Below are the code and all the weights of a small trained network. Each question names an input and a target symbol and asks about switching units off, where a switched-off unit gives its printed mean instead of its output.

import numpy as np


def w(rows, s, z=0):
    codes = np.array(rows[::2]) - 128.0
    scale = np.full(codes.shape[1], s)
    scale[-1] = z or s
    return codes * scale


def f(y):
    return y / 2 * (1 + np.tanh(0.7978845608 * (y + 0.044715 * y**3)))


def softmax(a):
    e = np.exp(a - a.max(-1, keepdims=True))
    return e / e.sum(-1, keepdims=True)


def log_softmax(a):
    a = a - a.max(-1, keepdims=True)
    return a - np.log(np.exp(a).sum(-1, keepdims=True))


def net(x, mask):
    ids = ['ΛΦΩγδημξτ'.index(c) for c in x.split()]
    T = len(ids)
    res = E[ids] + P[:T]
    r = res
    for j in range(2):
        rows = slice(2 * j, 2 * j + 2)
        q, k, v = (r @ M[0][rows].T for M in (Q, K, V))
        z = softmax(np.where(np.tri(T) > 0, q @ k.T / 2**0.5, -1e9)) @ v
        o = O[0][rows]
        res = res + np.where(mask[j], z, o[:, -1]) @ o[:, :-1]
    y = f(res @ A[0][:, :-1].T + A[0][:, -1])
    res = res + np.where(mask[2:10], y, B[0][:, -1]) @ B[0][:, :-1]
    return log_softmax(res[-1] @ U[:, :-1].T + U[:, -1])


Q, K, V, O, A, B = {}, {}, {}, {}, {}, {}
E = w([
[44,149,175,101],'Λ',
[40,158,175,94],'Φ',
[38,157,182,90],'Ω',
[245,149,142,74],'γ',
[11,103,72,120],'δ',
[118,136,76,198],'η',
[210,162,117,222],'μ',
[251,182,41,60],'ξ',
[95,100,32,113],'τ',
],0.012)
P = w([
[81,227,185,119],'0',
[47,242,98,99],'1',
[102,187,191,131],'2',
[67,219,88,102],'3',
[120,166,180,136],'4',
[82,195,74,109],'5',
[139,145,168,140],'6',
[98,176,59,112],'7',
[153,126,153,148],'8',
[110,155,45,123],'9',
[169,114,133,159],'10',
[124,141,23,129],'11',
[182,95,116,173],'12',
[136,131,1,142],'13',
],0.01)
Q[0] = w([
[253,104,225,138],'head 1',
[153,245,111,93],'head 1',
[126,16,249,108],'head 2',
[150,197,38,58],'head 2',
],0.03)
K[0] = w([
[97,112,194,3],'head 1',
[162,17,80,119],'head 1',
[89,218,188,135],'head 2',
[176,102,59,182],'head 2',
],0.032)
V[0] = w([
[91,93,106,125],'head 1',
[124,125,158,121],'head 1',
[142,115,130,6],'head 2',
[178,189,142,115],'head 2',
],0.019)
O[0] = w([
[55,155,147,87,51],'head 1',
[127,152,167,125,65],'head 1',
[150,2,54,34,50],'head 2',
[182,70,88,202,253],'head 2',
],0.01,0.0046)
A[0] = w([
[201,113,231,101,2],'neuron 1',
[13,162,58,57,166],'neuron 2',
[29,126,99,57,89],'neuron 3',
[45,81,145,173,141],'neuron 4',
[86,175,51,30,190],'neuron 5',
[138,56,251,159,193],'neuron 6',
[182,206,84,63,8],'neuron 7',
[120,131,167,152,52],'neuron 8',
],0.015,0.0046)
B[0] = w([
[26,35,84,239,158],'neuron 1',
[75,76,153,34,255],'neuron 2',
[181,245,51,143,186],'neuron 3',
[96,186,48,131,171],'neuron 4',
[177,58,224,243,232],'neuron 5',
[254,166,159,20,167],'neuron 6',
[40,168,87,55,174],'neuron 7',
[162,70,55,92,169],'neuron 8',
],0.02,0.0074)
U = w([
[117,194,116,107,90],'Λ',
[118,193,120,116,96],'Φ',
[113,191,119,119,96],'Ω',
[96,137,57,99,52],'γ',
[159,184,124,157,87],'δ',
[1,190,78,117,191],'η',
[110,235,97,228,254],'μ',
[107,120,62,182,90],'ξ',
[74,151,193,169,198],'τ',
],0.0067,0.0046)

Each question gives the input, a string of symbols that net reads in full, and the target symbol t.
The units are the heads (2 rows each of Q, K, V and O) and the neurons (one row each of A and B). Each row of codes is followed by its name. A weight is (code - 128) times the scale printed after its matrix; where a second scale follows, it is the last column's (O, A, B and U).
mask holds one flag per unit, heads first, then neurons. A switched-off unit (its flag False) gives its mean, the last column of its rows in O or B, instead of its output. The means were averaged over made-up inputs and are rounded, as every weight is.
A unit's drop is (log p(t) with every unit on - log p(t) with that unit switched off) / (log p(t) with every unit on - log p(t) with every unit switched off).
The circuit of an input: a set's keep is (log p(t) with only the set's units on - log p(t) with every unit switched off) / (log p(t) with every unit on - log p(t) with every unit switched off). Starting from all 10 units, units are removed one at a time, each time the one whose removal leaves the highest keep (on an exact tie, the one counted first), for as long as the keep stays at least 0.8.
circuit, biggest first: the units of the circuit, biggest drop first
most important unit: the unit with the biggest drop
top k neurons: the k neurons with the biggest drops, biggest first
heads that matter: for each layer, one digit per head in row order, 1 if its drop is at least 0.15 and else 0, layers parted by /
input Ω μ η μ γ, target ξ: top 3 neurons	(neuron 1; neuron 8; neuron 3)
input η δ γ γ τ η τ η, target τ: most important unit	neuron 5
input γ η μ η, target μ: circuit, biggest first	(neuron 2; head 2)
input η Φ η η μ, target δ: circuit, biggest first	(neuron 6; neuron 7)
input γ γ η γ Ω η γ η η δ, target η: circuit, biggest first	(neuron 2; neuron 4)
input τ ξ γ δ, target ξ: circuit, biggest first	(head 2; neuron 5)
input Φ η Ω Ω η ξ η τ Φ μ, target τ: top 2 neurons	(neuron 5; neuron 2)
input Φ Λ η μ μ, target δ: heads that matter	00
input γ γ μ η η η ξ, target γ: circuit, biggest first	(head 2; neuron 5)
input ξ η η τ η ξ, target τ: top 2 neurons	(neuron 5; neuron 3)
input η η η Λ, target η: heads that matter	01
input γ γ γ η Φ γ, target η: heads that matter	00
input γ τ γ Λ Φ τ Λ τ μ γ, target τ: circuit, biggest first	(neuron 5; head 2; neuron 3)
input γ τ Φ η η μ η η μ η η Ω, target η: most important unit	head 2
input η η μ γ η η γ γ η Λ, target η: heads that matter	11
input τ Φ μ ξ η η Λ η, target η: circuit, biggest first	(head 1; head 2; neuron 5; neuron 2)
input γ γ γ Ω μ μ η Ω η γ τ, target τ: circuit, biggest first	(head 2; neuron 8; neuron 5)
input γ η τ η γ μ γ Λ, target μ: circuit, biggest first	(head 2; neuron 2)
input μ η η μ γ η δ γ η Ω η η γ Φ, target η: heads that matter	01
input η Λ μ η η ξ Φ η, target ξ: heads that matter	01
input γ τ μ μ, target τ: heads that matter	11
